Below is a small trained network, with its code and all its weights. Each question gives an input and a target symbol and asks what happens when units are switched off, that is, made to give their printed mean instead of their output.

import numpy as np


def w(rows, s, z=0):
    codes = np.array(rows[::2]) - 128.0
    scale = np.full(codes.shape[1], s)
    scale[-1] = z or s
    return codes * scale


def norm(h):
    return h / np.sqrt((h * h).mean(-1, keepdims=True) + 1e-5)


def f(y):
    return y / 2 * (1 + np.tanh(0.7978845608 * (y + 0.044715 * y**3)))


def softmax(a):
    e = np.exp(a - a.max(-1, keepdims=True))
    return e / e.sum(-1, keepdims=True)


def log_softmax(a):
    a = a - a.max(-1, keepdims=True)
    return a - np.log(np.exp(a).sum(-1, keepdims=True))


def net(x, mask):
    ids = ['δεθμξπστφω'.index(c) for c in x.split()]
    T = len(ids)
    res = E[ids] + P[:T]
    u = 0
    for l in range(2):
        r = norm(res)
        for j in range(2):
            rows = slice(2 * j, 2 * j + 2)
            q, k, v = (r @ M[l][rows].T for M in (Q, K, V))
            z = softmax(np.where(np.tri(T) > 0, q @ k.T / 2**0.5, -1e9)) @ v
            o = O[l][rows]
            res = res + np.where(mask[u + j], z, o[:, -1]) @ o[:, :-1]
        u += 2
        y = f(norm(res) @ A[l][:, :-1].T + A[l][:, -1])
        res = res + np.where(mask[u : u + 8], y, B[l][:, -1]) @ B[l][:, :-1]
        u += 8
    return log_softmax(norm(res)[-1] @ U[:, :-1].T + U[:, -1])


Q, K, V, O, A, B = {}, {}, {}, {}, {}, {}
E = w([
[130,5,177,109],'δ',
[86,21,37,65],'ε',
[165,2,106,163],'θ',
[182,80,74,101],'μ',
[63,107,160,32],'ξ',
[193,108,94,93],'π',
[53,72,63,139],'σ',
[189,89,53,107],'τ',
[164,149,117,192],'φ',
[10,169,170,96],'ω',
],0.011)
P = w([
[152,111,159,110],'0',
[126,7,96,94],'1',
[139,111,143,143],'2',
[141,75,86,105],'3',
[129,135,145,143],'4',
[133,101,87,111],'5',
[111,145,147,159],'6',
[131,126,78,116],'7',
[106,154,131,168],'8',
[160,43,25,91],'9',
],0.013)
Q[0] = w([
[196,128,86,74],'L0H0',
[104,159,253,161],'L0H0',
[202,174,88,78],'L0H1',
[226,43,39,95],'L0H1',
],0.023)
K[0] = w([
[234,54,189,68],'L0H0',
[128,245,61,115],'L0H0',
[238,72,203,102],'L0H1',
[250,150,33,146],'L0H1',
],0.021)
V[0] = w([
[137,54,52,130],'L0H0',
[68,132,113,2],'L0H0',
[220,121,34,150],'L0H1',
[214,122,190,105],'L0H1',
],0.028)
O[0] = w([
[126,132,22,122,250],'L0H0',
[16,122,124,206,125],'L0H0',
[149,2,92,153,247],'L0H1',
[159,131,107,217,135],'L0H1',
],0.022,0.023)
A[0] = w([
[135,131,114,125,98],'L0N0',
[163,70,63,123,210],'L0N1',
[153,68,168,91,114],'L0N2',
[162,86,54,116,140],'L0N3',
[119,4,213,146,54],'L0N4',
[145,43,99,138,211],'L0N5',
[189,157,186,95,165],'L0N6',
[226,134,160,82,8],'L0N7',
],0.021,0.0016)
B[0] = w([
[130,120,138,120,134],'L0N0',
[92,61,216,111,255],'L0N1',
[216,113,143,108,147],'L0N2',
[97,76,203,123,243],'L0N3',
[253,55,115,76,165],'L0N4',
[72,51,212,78,243],'L0N5',
[182,161,166,49,138],'L0N6',
[247,88,113,79,141],'L0N7',
],0.024,0.021)
Q[1] = w([
[118,208,225,64],'L1H0',
[156,113,178,250],'L1H0',
[160,146,202,98],'L1H1',
[90,165,124,236],'L1H1',
],0.013)
K[1] = w([
[143,5,127,225],'L1H0',
[61,115,25,120],'L1H0',
[99,188,182,191],'L1H1',
[88,80,154,193],'L1H1',
],0.015)
V[1] = w([
[136,77,21,93],'L1H0',
[205,60,144,151],'L1H0',
[253,141,122,196],'L1H1',
[149,50,152,62],'L1H1',
],0.034)
O[1] = w([
[163,73,5,110,153],'L1H0',
[226,215,99,162,114],'L1H0',
[245,20,159,197,5],'L1H1',
[140,181,40,197,243],'L1H1',
],0.02,0.022)
A[1] = w([
[113,88,170,134,119],'L1N0',
[182,110,120,199,89],'L1N1',
[107,182,253,87,114],'L1N2',
[129,109,88,148,152],'L1N3',
[58,181,103,198,107],'L1N4',
[119,105,99,173,39],'L1N5',
[187,152,127,196,8],'L1N6',
[58,94,4,85,74],'L1N7',
],0.019,0.0015)
B[1] = w([
[157,120,120,153,177],'L1N0',
[75,172,153,85,158],'L1N1',
[61,97,234,158,156],'L1N2',
[101,108,156,123,155],'L1N3',
[128,126,77,222,161],'L1N4',
[70,83,146,155,150],'L1N5',
[86,210,129,134,139],'L1N6',
[251,131,136,67,254],'L1N7',
],0.03,0.014)
U = w([
[254,157,153,108,246],'δ',
[172,128,221,146,110],'ε',
[71,98,72,50,4],'θ',
[77,153,181,169,123],'μ',
[133,100,89,182,53],'ξ',
[140,111,79,143,109],'π',
[91,186,213,125,223],'σ',
[131,118,119,250,156],'τ',
[147,118,97,154,34],'φ',
[108,155,54,63,161],'ω',
],0.0085,0.0042)

Each question gives the input, a string of symbols that net reads in full, and the target symbol t.
The units are the heads (2 rows each of Q, K, V and O) and the neurons (one row each of A and B). Each row of codes is followed by its name. A weight is (code - 128) times the scale printed after its matrix; where a second scale follows, it is the last column's (O, A, B and U).
mask holds one flag per unit, layer by layer, with each layer's heads first. A switched-off unit (its flag False) gives its mean, the last column of its rows in O or B, instead of its output. The means were averaged over made-up inputs and are rounded, as every weight is.
A unit's drop is (log p(t) with every unit on - log p(t) with that unit switched off) / (log p(t) with every unit on - log p(t) with every unit switched off).
The circuit of an input: a set's keep is (log p(t) with only the set's units on - log p(t) with every unit switched off) / (log p(t) with every unit on - log p(t) with every unit switched off). Starting from the 12 units with the biggest drops (on a tie, the unit counted first), units are removed one at a time, each time the one whose removal leaves the highest keep (on an exact tie, the one counted first), for as long as the keep stays at least 0.8.
units of the circuit, in order: the units of the circuit, biggest drop first
unit that matters most: the unit with the biggest drop
top k neurons: the k neurons with the biggest drops, biggest first
which heads matter: for each layer, one digit per head in row order, 1 if its drop is at least 0.15 and else 0, layers parted by /
drop when u is switched off: that unit's drop, to one decimal
input ξ φ σ π τ θ φ σ σ, target δ: unit that matters most -> L0H1
input ω θ σ, target σ: units of the circuit, in order -> L0H1, L1H0, L0H0
input μ σ μ ω π σ ω ε δ, target σ: which heads matter -> 11 / 00
input φ σ δ, target δ: units of the circuit, in order -> L0H0, L1H0
input φ ξ ξ μ, target τ: which heads matter -> 10 / 00
input φ θ δ ξ, target τ: top 2 neurons -> L1N7, L1N6
input σ ξ τ μ ε δ φ τ δ, target δ: which heads matter -> 10 / 00
input ω θ ε, target σ: units of the circuit, in order -> L0H1, L1H0
input ω σ δ, target σ: units of the circuit, in order -> L0H1, L0H0
input μ φ σ ε μ ω φ, target σ: which heads matter -> 11 / 01
input σ σ δ π μ σ δ, target ω: units of the circuit, in order -> L0H1, L1H1, L1H0
input φ φ φ θ, target τ: which heads matter -> 11 / 11
input φ φ θ φ μ σ θ σ μ ε, target δ: which heads matter -> 10 / 10
input ε μ σ, target ω: which heads matter -> 01 / 01
input τ σ δ μ φ φ θ, target δ: which heads matter -> 10 / 10
input θ π ξ τ φ π ξ, target δ: which heads matter -> 10 / 00
input μ θ μ φ φ δ φ μ θ, target δ: units of the circuit, in order -> L0H0
input φ ξ σ θ μ δ ω, target σ: which heads matter -> 11 / 00
input ε π φ, target δ: which heads matter -> 10 / 00
input ε θ θ σ δ σ φ δ σ, target δ: unit that matters most -> L0H0
input σ ω φ ε ξ, target δ: drop when L0H0 is switched off -> 0.8
input ω σ π θ φ, target δ: drop when L1H0 is switched off -> 0.2
input σ σ σ, target ω: drop when L1N1 is switched off -> 0.0
input θ σ ω, target σ: drop when L1H1 is switched off -> 0.1
